Here is a tiny trained network, its code and every weight. The questions are about switching its units off for an input and a class, where a switched-off unit gives its printed mean instead of its output.

import numpy as np


def w(rows, s, z=0):
    codes = np.array(rows[::2]) - 128.0
    scale = np.full(codes.shape[1], s)
    scale[-1] = z or s
    return codes * scale


def norm(h):
    return h / np.sqrt((h * h).mean(-1, keepdims=True) + 1e-5)


def f(y):
    return np.maximum(y, 0)


def log_softmax(a):
    a = a - a.max(-1, keepdims=True)
    return a - np.log(np.exp(a).sum(-1, keepdims=True))


def net(x, mask):
    res = np.array(x, float).reshape(1, 7) / 4 @ E
    u = 0
    for l in range(3):
        y = f(norm(res) @ A[l][:, :-1].T + A[l][:, -1])
        res = res + np.where(mask[u : u + 10], y, B[l][:, -1]) @ B[l][:, :-1]
        u += 10
    return log_softmax(norm(res)[-1] @ U[:, :-1].T + U[:, -1])


A, B = {}, {}
E = w([
[163,24,140,254,148],'x0',
[128,126,126,128,128],'x1',
[168,228,218,189,173],'x2',
[127,128,128,127,127],'x3',
[70,108,225,140,25],'x4',
[127,126,129,126,130],'x5',
[11,140,103,172,166],'x6',
],0.00091)
A[0] = w([
[115,62,85,79,132,196],'0.n1',
[186,147,80,142,127,136],'0.n2',
[95,125,169,143,42,58],'0.n3',
[2,150,94,174,173,2],'0.n4',
[171,157,42,131,172,33],'0.n5',
[124,157,210,136,184,205],'0.n6',
[155,179,69,103,131,120],'0.n7',
[106,177,148,116,27,125],'0.n8',
[110,64,107,79,137,55],'0.n9',
[156,146,74,130,157,66],'0.n10',
],0.0022,0.0024)
B[0] = w([
[139,190,131,176,108,218],'0.n1',
[95,106,162,123,141,169],'0.n2',
[97,81,188,121,107,147],'0.n3',
[1,132,104,173,164,141],'0.n4',
[150,101,113,110,210,141],'0.n5',
[110,125,65,145,72,250],'0.n6',
[96,94,165,128,164,167],'0.n7',
[99,88,158,134,155,182],'0.n8',
[151,142,69,141,84,135],'0.n9',
[133,115,122,114,174,136],'0.n10',
],0.0033,0.0019)
A[1] = w([
[107,50,6,73,125,91],'1.n1',
[144,141,87,108,166,216],'1.n2',
[169,212,192,156,167,95],'1.n3',
[204,114,146,160,128,103],'1.n4',
[56,12,86,70,47,163],'1.n5',
[140,209,181,172,138,46],'1.n6',
[142,83,128,178,141,235],'1.n7',
[104,58,64,91,107,9],'1.n8',
[217,149,142,81,96,71],'1.n9',
[135,240,165,216,174,107],'1.n10',
],0.0023,0.0015)
B[1] = w([
[223,243,112,214,65,191],'1.n1',
[94,153,233,175,130,223],'1.n2',
[159,129,41,164,41,186],'1.n3',
[59,77,88,89,103,177],'1.n4',
[189,251,167,220,101,241],'1.n5',
[183,152,69,158,34,162],'1.n6',
[59,173,138,58,116,254],'1.n7',
[204,208,101,174,108,140],'1.n8',
[99,37,106,83,121,166],'1.n9',
[156,125,23,123,29,226],'1.n10',
],0.0021,0.0015)
A[2] = w([
[82,226,119,63,95,169],'2.n1',
[116,141,223,131,127,4],'2.n2',
[198,100,154,36,107,101],'2.n3',
[113,26,159,242,133,207],'2.n4',
[204,126,65,110,252,106],'2.n5',
[207,47,166,126,107,141],'2.n6',
[224,64,155,63,121,30],'2.n7',
[132,172,38,122,220,205],'2.n8',
[199,146,156,100,93,210],'2.n9',
[73,164,164,31,112,12],'2.n10',
],0.0033,0.0012)
B[2] = w([
[205,49,114,129,182,252],'2.n1',
[93,67,167,109,65,147],'2.n2',
[37,124,110,184,181,161],'2.n3',
[207,136,112,2,201,225],'2.n4',
[100,102,241,100,14,177],'2.n5',
[61,168,98,140,191,171],'2.n6',
[35,155,101,166,168,149],'2.n7',
[108,83,213,115,60,225],'2.n8',
[44,146,86,178,156,209],'2.n9',
[247,95,108,90,227,161],'2.n10',
],0.003,0.0025)
U = w([
[110,84,255,104,49,183],'0',
[189,189,43,192,49,161],'1',
[208,98,107,55,236,151],'2',
[1,132,84,162,196,2],'3',
],0.008,0.00074)

Each question gives the input, the list of numbers given to net, and the class t.
The units are the neurons (one row each of A and B). Each row of codes is followed by its name. A weight is (code - 128) times the scale printed after its matrix; where a second scale follows, it is the last column's (A, B and U).
mask holds one flag per neuron, layer by layer. A switched-off neuron (its flag False) gives its mean, the last column of its row in B, instead of its output. The means were averaged over made-up inputs and are rounded, as every weight is.
A unit's drop is (log p(t) with every unit on - log p(t) with that unit switched off) / (log p(t) with every unit on - log p(t) with every unit switched off).
The circuit of an input: a set's keep is (log p(t) with only the set's units on - log p(t) with every unit switched off) / (log p(t) with every unit on - log p(t) with every unit switched off). Starting from the 12 units with the biggest drops (on a tie, the unit counted first), units are removed one at a time, each time the one whose removal leaves the highest keep (on an exact tie, the one counted first), for as long as the keep stays at least 0.8.
circuit, biggest first: the units of the circuit, biggest drop first
unit that matters most: the unit with the biggest drop
top k neurons: the k neurons with the biggest drops, biggest first
k most important neurons of layer l: the k neurons of layer l with the biggest drops, biggest first
input [-1,1,-7,-4,-7,7,7], class 0: top 3 neurons : (2.n8 0.n6 2.n5)
input [1,3,-6,5,-4,5,-5], class 1: unit that matters most : 1.n1
input [1,8,0,7,3,-1,-4], class 3: circuit, biggest first : (2.n9 2.n6 2.n8 1.n1)
input [5,4,-8,-3,-6,5,-4], class 1: circuit, biggest first : (1.n1 2.n1)
input [4,7,-3,-3,2,-4,4], class 2: top 4 neurons : (2.n4 0.n6 2.n9 1.n10)
input [5,5,4,3,-7,-4,2], class 0: circuit, biggest first : (2.n5 2.n8)
input [6,8,-8,4,-4,-5,7], class 1: circuit, biggest first : (1.n1 1.n5 1.n8)
input [-3,-4,-2,1,2,-5,-2], class 2: 2 most important neurons of layer 0 : (0.n6 0.n1)
input [8,-7,-4,-8,7,8,2], class 2: 3 most important neurons of layer 2 : (2.n4 2.n8 2.n5)
input [-2,2,-6,-5,-1,-6,-7], class 3: circuit, biggest first : (2.n3 2.n7)
input [7,-6,5,-2,6,6,-3], class 2: circuit, biggest first : (2.n4 2.n8)
input [-3,1,-6,-7,2,5,6], class 1: circuit, biggest first : (1.n5 1.n1)
input [-5,-6,-7,-3,0,5,-8], class 3: circuit, biggest first : (2.n9 2.n3 2.n7)
input [-3,7,0,7,0,-2,-2], class 2: unit that matters most : 2.n10
input [-5,-8,5,-3,-5,8,-4], class 0: top 4 neurons : (2.n8 0.n1 2.n5 1.n7)
input [-4,-7,7,-2,-8,2,8], class 0: top 3 neurons : (2.n8 2.n5 0.n1)
input [-5,-2,0,-6,4,5,-6], class 3: 3 most important neurons of layer 2 : (2.n3 2.n9 2.n4)
input [-5,8,-3,-4,1,-2,0], class 2: top 3 neurons : (0.n6 2.n1 0.n1)
input [7,4,5,8,-5,-5,4], class 2: top 3 neurons : (2.n4 0.n1 1.n5)
input [0,8,6,6,3,-2,6], class 1: 2 most important neurons of layer 1 : (1.n10 1.n6)
input [-5,-4,-3,-5,7,5,-8], class 3: top neuron : (2.n3)
